(in the rows, 128 means zero)
Rows near named flat spaces through zero:
q565_q634: [142  91 109 125 102 127 130 144 133 145 126 147 126 162 147 116 138 158
 144 113 117 119 133 169 113 127 137 180 120 146 134 136 109 127 141]
q90_q348: [129 137 127 131 120 151 135 113 137 103 108 158 127 138 133 149 153 128
 132 156 137 150  88 137 124 104 153 110 120 127  90 127 105 121 127]
q74_q487: [116 126 148 131  75  88 143 130 116 156 113 144 116 131 147  95 125  74
 116 128 133  85 115 147 136 160 144 120 148 129 102 121 147 145 145]
[169 116 116 177 149 158 137 121 156 114 138 126  90 103  93 151 166 134
 122 143 143 135 164 112 142 136 129 119 113 126 166 142 143 171 154] => q74_q487
q471_q678: [117 133  92 128  97 103 126 120 130 125 116 128 161 100 112 115 114 119
 118 161 142 128 104 129 133 139 152 128 174 101 174 181 110 158 131]
q411_q765: [121 119 175 146 136 120 148 154 118 130 121 166 151 122 143 137 112 126
 152 138 133 132 120 139 125 145 107 132 107 167 135 125 156 131 110]
q471_q678: [120 141 117 185 105 109 108 162 108 115 122 118  94 112 155 133 123 136
 178 107 144 112 129 137 168 129 122 136 117 131 124 105 111 132 123]
q212_q936: [136 159 102 182 158 107 161 134 123 122 125 184  79 121 158 108 133 133
 125  87 120 102 155  89  94 136 195 126 111 161 100 113 159 103  75]
[123 102 125 142 108 142 142 113 152 127 107 147 127 137 122 134 116 118
 129  84 166 130 112 129 114 145  95 134 114  93 121  81 158 159 126] => q565_q634
[128 134 102 151 113 120 147 119 118 143 129 138 123 155 145 110 122 122
 153 110  99 114 153 110 121 145 148 130  94 109 131 103 118 119 110] => q212_q936
q484_q221: [107 152 165 101  73 101 127 148  85 117 139  96 165 128  86 140  79 136
 142 137 110 155 169 103 121 117  84 128  82 110 109 145 124  99 150]
q130_q174: [140 145 135 141 113 117 111  97 137 147 142  90 128 118 135 179 168 149
  81 155 118 138 109 120  98 123 129 123 129 130 134 113 138 118 143]
q130_q174: [184 114 103 136 148 135 131 100 150 149  86 121 120 112 103 167 135  97
 146 138  97 140 143 122 120 107 115 152 145 115 152 134 148 136  76]
q526_q153: [116  78 111 121 134 111 124 150  95 125 139 119 134 109 116 138 142 173
 112 117 117 134 133 118 145 151 112 160 164  80 112 139 149 147 134]
q74_q487: [146 120 170 193 134 127 180 144 123 161 167 115 146 119  86 107 134 103
 104 114 139 145 136 150 169 118 147 143 156 126 180 173 167 142 114]
q526_q153: [146 172  90 110 110 145 122 115 140 125  42  74 121 130 140  72 147 109
 137 138 160 126 100 153 207 127 125 109 101 153 149 145 108 187 131]
q90_q348: [119 143 135 136 139 124 140 116 123 162 129 137 152  97 105 151 119 118
 172 137 159 145 112 130 132 146 105 131 127 129 149 137 141  82 136]
[ 91 133 128  97 138 155 108 145 121 151 174 134 105  97  94 163 101 136
  94 145 143  96 120 106 150 131 167 161 154 108 129 136 104 137 126] => q74_q487
[127 140 105 109  99 117 128 110 134 140  68 110 134 140 157 100 131 103
 139 129 126 121  92 154 180 132 114 126  99 137 141 148 122 171 133] => q526_q153
q345_q263: [ 86  97 111 105 168 120 128 129 102  81 115 132  92 151 134  96 130 144
 145 126 133  86 156 121 147  80 162 122 114 108 139 102 126 124 159]
[105 100 111  91 173 117 131 114  92  70 107 104  61 155 116  86 125 158
 167 122 129 111 154  94 160  73 159 123 149 114 128 133 151 138 140] => q345_q263
[106 119 100 133 113  92 152 117 139 159 116 149 109 109  93 100 113  60
 137 121  96 158 143 147 148  77 117 137 139 143 171 124 146 136 113] => q130_q174
[127 186 171  79 172 148 132 143 182 110 108 116 115 141 150 115 117  93
 153 169 114 113 108 121  80  98 150  95 126 141 118  88  70 129 152] => q526_q153
[ 99 164 142 110 112 111 106 161 124  98 127 131 131 152 103 140 146  95
 109  99 126 100 137 146 101 129 162 141 124 126 150 119 102 118 109] => q90_q348
[ 89 122 145 157 132 117 123 134 112 138 176 127 142 145 129 133 135 127
 123 123 135 121 126 128 115 125 119 103 123 129 120 116  94 103 159] => q130_q174
[118 172 107 126 141 158 145 120 155 112 103 120 108 148 137  84  97  93
 148 155 145 113 108 133 112 123 150 108  95 149 125  85  97 130 141] => q526_q153
[122 141 140 123 100 104 120 149 129 111 116 125 141 149 140 112 153 116
 132  97 104 129 126 133 137 126  79 116 156 112 127 156 164 143 161] => q212_q936
[125 141  55 104  74  85 127 129 105 105  76  78 129 127 139  98 139 125
 115 129 162 140 106 146 252 171  90 117 114 135 146 167 139 153 145] => q526_q153
[145 118  94  73 139 132 124 161 127 126  91 129 122 107 163 101 138 160
 158 120 108 102 184  93 133 138 119 111 167 115  69 121 128 107  78] => q130_q174
q565_q634: [ 99 121 133 140 160 115 110 142 139 161 148 113 137  99  75 102 161 121
 146 127 138 106 116 143 154 122 136 107 141 179 113 150 135 100 175]
[139 120 142 111 148 128 108  95 155 119 129 122 133  98 122 124 107 122
 113 166 125 134 133 177 125  93 148 138 163 143 140 136 119 141 124] => q212_q936
[121 157 166  98 157 145 116 113 160 132 114 132 116 130 112 136 121 133
 130 146 127 124 122 135  76  86 153 126 138 153 117 115 109 106 112] => q526_q153
q411_q765: [118 124  77 116 118 138 126 110 118 118 127  97 105 114 140  93 115 139
 126 126 155 132 142 127 129 129 133 117 162 131 121 130 112 126 128]
[145 124  80  73 195 128 151 123 164 123  96 155 106 126 140 150 117  74
 167 136 124 163 146 132 175 155 141 135 101 117 156 119 107 130 125] => q90_q348
[134 152 124 174 129 138 174 109 132 112  94 117 163 118 116 108 124 134
 105 120 123 139 111 117 134 120 157 144 118 109 141  95  91 147 115] => q471_q678

Rows near named flat spaces through zero:
q201-q467: [126 108 119 104 139 140 102 102 129 165 166 139 113 142 158 179 123 159
 139 116 159 137 162 152 172  96 114 138 121  96 140 179 109 120 122]
q468-q277: [117 171 147 121 138 124 151 147 125 147 104 140 102 122 120 150 134 141
 120 144 113 107  97 125 155 137 148 137  98 101 137 161 118 126 137]
q671-q412: [145 130 113 122 134 128 128 101 149 116 128 162 136 124 131 169 112 144
 107 124 150 159 148 137 156 105 120 115 126 117 131 139 119 132  90]
[118 143 127 112  91 124 124 112 108 127 152 170 142 127 175 144 108 143
 111 123 121 119 118 109 121 152 143 115 126 150 129 110 144 140 152] => q671-q412
[113  99 155 107 126 143 157 166 130 157 111 103 111 132 122 118 126 102
 131 117  81 117 135 131 103 124 108 130 140 129  87 105 149 156 148] => q671-q412
q668-q639: [104  97 113 139 156  87 121 157 121 129 146 104 122 126 126 118 136 139
 136 125 137 146 133  80 156 107 137 136 138 124 138 111 136 146  87]
q201-q467: [102 125 156 115 134 117 134 111 137 144  99 154 137 146  98 131 128 130
 167 148 137 153 101 142 107 139 128 139 133 134 141  83 121 114 132]
q542-q143: [152 121 119 135 112  79 129 126 116 128 112 132 129 128 123 142 144 118
 120 127 133 100 142 145  88 105 131 136 138  91 160 142 129 112 109]
q611-q920: [109 101 127 142  99 118  97  87 103 146 152 135 158 131 149 120 143 141
 139  88 158 166 117  88 101 133 129 105 117 109 122 118 147 126 109]
[103 123 164 124 134 130 128 105  95  82 137 140 146 144 111 127 141 102
 111 124 154 135 124  88 113  99 155 166 126 140 137 127 119 122 128] => q668-q639
q542-q143: [128 141 113 119 120 112 106 140 108  86 154 157 158 130 160 168 154 126
 130 146 144 136 119 126 119 130  92 155 114 160 159 166 113 144 125]
q668-q639: [126 124 145 121 100  91 118 147 130 134 103 172 109 133 163 130  98  84
 100 186 155 157 134 134 169 152 130 134 127 104 163 164 133 133 137]
q611-q920: [122 127 120 146 151 138 105 121 114 134 160 115  97 120 141 145 138 140
 116 121 156 139 101 142 140 135 136 106 152 138 166 126 158 107 234]
[134 139 174 141  95 113 142 137 137 140 135 140 147 123 134 101 118 144
 141 147 143 121 123  98 100 131 109 108 127 120 100 100 102 168 143] => q611-q920
q12-q744: [116 149 160 154 150 132 140 118 106 114 125 142 162 150 146 133 147 134
 110 117 129 109 136 127 123 119 124 135 115 166 115 150 145 141 132]
[149 158 130 135 142  98 123 121 107 117 138 155 154 144  97 126 116 110
 120  98  97 132 117 114 151 124 109 176 114 114 148 116 117 162 122] => q542-q143
[120 158 111 158 125 151 141 136 116 114 157 126 140 103 123 145 139 121
 139 115 133 154  73 103 120 135 123 134 102 191 102 133 107 188 124] => q542-q143
[171 162 125 136  97 145 126  81 115 115 152 171 173 131 163 147 106 132
  97 119 147 156 139 108 146 123 137 120 118 126 140 125 162 122 105] => q671-q412
[149 107 113  99 134  77 118 127 119 133 163 144  96 100 146 157 121 114
 147 184 178 185  89 133  83 107 125  49 122 111 157 182 101  70 125] => q542-q143
q342-q893: [118 129  78 149 131 155 107 114 135 116 115 115 125 136 156 124 139 113
 100 128 134 110  96 163 122 129 155 123 114 154 126 113 150 119 135]
[152 140 159 107 107 156 137 105 142 146 159 120 125 101 130 139 100 109
 152 100 102 159 119 151 160 121 157 107 133 146 119 106 145 130 122] => q342-q893
q671-q412: [164 133 117 118 150 115 136 103 132 125 146 121 135 117 121 115  88 132
 109 110 118 145 157 121 161 126  95 127 109 141 133 175 141 150 104]
[141 163 105 138 153 141 125 150 130 122  99 121 167 135 122 146 136 146
 105 101 109 124 153 133 147 140 156  95 162 157 106 156 100 124 158] => q611-q920
[110 130 135 155 115 121  95 127 149 117 147 153 149 132 143 126 121 116
 118 152 150 123 148 132 107 112 129  81 131 161 136 111 154 125 104] => q201-q467
q12-q744: [132 112 135 155 125 158 111 131 120 124 133 139 135 125 133 118 130 128
 108 139 130 120 137 129  82 174 124 105 128 141 135 139 149 146 122]
[133 101 129 135 167 164  98 132 144 136 151  99  72 150 116 149 100 165
  95  92 152 109 148 147 161 114 108 140 117 131 133 137 131 107 137] => q201-q467
[156 113 115 132 124  97 104 157 124 137 128 135 113 114 139 123 108 102
 126 148 139 137 107 118 145 120 107 134 110  91 125 148 130 120 134] => q668-q639
[101 111 131 116 122 119 131  83 131 163 125 147 114 134 129 115 100 155
 160 142 117 149 129 128 144 116 126 153 141 133 134 125 138 148 132] => q12-q744
[156 137 112 134 155 117 120  96 164 155 162 155 123 156 155 159 135 128
 147 113 136 131 105 131 115 102 124 145 142 126 121 162 100 135 116] => q201-q467
[139 153 153 143 176 132 121 194 142  87 109 112 133 152 144 171 126 133
 119 114  74 169 124 123 142 136 166 177 136  98 171 120  87 143 189] => q201-q467
[140 135 137 137 142 134 156 101 148 117 142 139 121 129 168 109 138 113
 139 137 127 100 113 163 110 131 136 106 135 140 134 120 143 116 135] => q668-q639
[120 143 156 140 168 124 147 151 133 133 125 133 132 142 145 127 117 131
 142 164 142 128 156 118 134 120  99 120 125 107 123 138 126 124 126] => q342-q893
[119 159 136 147 109 138 118 130 105 107 137 135 138  99 120 122 116 115
 134 127 145 122 133 129 125 116 146 146 108 117 150 112 152 132 116] => q668-q639
[ 87 121 100 127 129 148 145 118 127 118  97 123 130 133 122 158 146 138
 153 140 141  98  97 125  99 132 147 118 136 106 112  99 116 118 153] => q671-q412
q151-q863: [130 105  96 154 129 107 118 109 116 114 126 110 147 135 139 108 107 106
 147 122 134  82 128 139 139 115 139 128 130 156 147 115 106 134 133]
[142 135 151  81 181 141 162  93 152 132 173 115 105 172 136 106 119 138
 132  98 139 108 145 123 103 138 122 117 143 196 145 141 123 129 168] => q668-q639
[122 114 127 108 134 100 142 104 154 127 144 184 112 128 133 123 137 159
 131 147 130 115 135  92 153 129 115 124 153 141 159 142 161 134 123] => q342-q893
[129 112 106 112 147 159 137 143 146 129 138 121 139 111 119 159 168 109
 130 157 122 102  96 139 133 171 138 149 101 168 131 163 163 183 115] => q542-q143
[137 121 134 135 135 113 115 124 148 113 155 112 113 113 138 122 110 123
 118 138 155 103 121 153 120 156 144 108  87 143 100 150 128 152 117] => q201-q467
[146 117 104 100  91 105 109 105 118 129 137 138 139 110 130 115 139 125
 133 124 130 122  97 119 111 150 160 104 107 115  88 139 133 150 120] => q201-q467
q342-q893: [126 137 164 120 104 132 128 131  80 151 146 115 136 116 138 158 111 108
 149 111  97 154 116 151 101  97 162 118 112 146 129 115  98 116 122]
q774-q496: [111 136 127 119 116 102 145  87 149 134 109 131 131 145 166 149 132  91
 125 122 108 121 115 144  94 135 109 131 123 158 129 122 124 132 116]
[129 162 126 143 124 141 168 183  98 121  99 120 135 112 128 101 102 115
  89 140  78 138 170 148 111 160  88  73 121  71 138 150  71  70  95] => q342-q893
[128 136 155 112 122 109 115 119 124 167 119 110 125 128 126  97 121 102
  98 110 135 105 136 144 118 104 130 134 149 140  97 150 105 120  95] => q611-q920
q774-q496: [127 138 131 140 133 136 126 133 127 133 120 147 122 115 146 133 127 146
 128 107 134 119 129 116 149 107 144 122 131 134 102 137 135 129 131]
[164 140 140 135  87 151 124 164 131 115 132 145 141 161  98 122 146 122
 132 171 130 126 119 131 118 166 121 136 124 121 108 137 152 143 140] => q12-q744
[135 111 132 127 135 171 130 154 121 126  93  98  95 119 113 125 114 136
 135 129  93 122 143 120 126 132 111 145 120 132 154 101 116 103 137] => q201-q467
[131 109 110 171 110  87 132  90 111 101 136 121 111 115 130 120  83 124
 123 122 141  93 152 179 127 149 109 127 136 148 159 116 114 143 136] => q151-q863
[107 137 138 122 127 108 131 163 157 109 120 132  94 108 112 151 137 121
 117 117  92 121 102 153 146 146 131 157 131 103 146 151 120 119 102] => q468-q277
[125 153 120  85 124 110  93 122 121 139 104 120 105 146 122 149 149 152
 112 111 128 119 156 102 150 142 133 150 108 124 113 131 108 124 126] => q12-q744
[107 143  99 135 140 115 101 158 117 146 180 147 122 120 155 152 125 140
 111 150 158 140  83 127 127 113 128 113 120 146 112 155 147 108 119] => q542-q143
[143 127 148  81 132 113 161 115 184 142 172 133 124 138 111 135 136 110
 146 170 124 157 124 124 150 159 133 149 136 127 121 100 108 125 150] => q12-q744
[118 147 133 111 123 146  80 146 177 160 128 175  67  98  92 141 122 116
 120  84 109 104  90 134 123 119 118 112 113  97 141 144 145 142  89] => q468-q277

Rows near named flat spaces through zero (a row that begins with a name and a colon came from that space):
q696_q123: [ 98 138 151 108 121 130 127  98 107 127 131 120 139 137 123 118 127 101
 130 118 112 149 135 154 153 134 150 129 130 118 115 141 107 144 149]
q819_q75: [150 132 110 112 151 119 140 117 128 123 110 125 119 138 145 104 150 102
 143  90  99 132 146 140 123 130 130 138 111  99  84 138 142 133 121]
q235_q695: [163 124 107 120 114 115  95 145 141 131 107  81 161 100 170 159 139 146
 162 162 123 113 125 111 103 121 138 175 127 116 114 159  90  81 130]
q124_q393: [114 117 123 150 141 155 125 111 117 128 122 126 114 136 120 128 137 145
 140 123 109 135 134 106 128 125 121 144 133 138 135 113 124 141 108]
[116 145 135 135 115 113 121 134 124 117 132 109 133 112 141 148 124 133
 125 138 121 135 123 109  92 122 131 140 114 138 117 112 125 110 138] => q235_q695
q819_q75: [140 120 140 123  96 157 141 127 133 113 141 123 104 133 146  99 142 141
 123 130 147 111 140 107 153 134 131 141 132 105 132 104 160  90  96]
[102 129 135 119 106 130 120 129 121 130 109 119 105 119 154 105 120 153
 129 142 118 112 119 142 122 116 126 136 133 103 137 149 112 122 100] => q235_q695
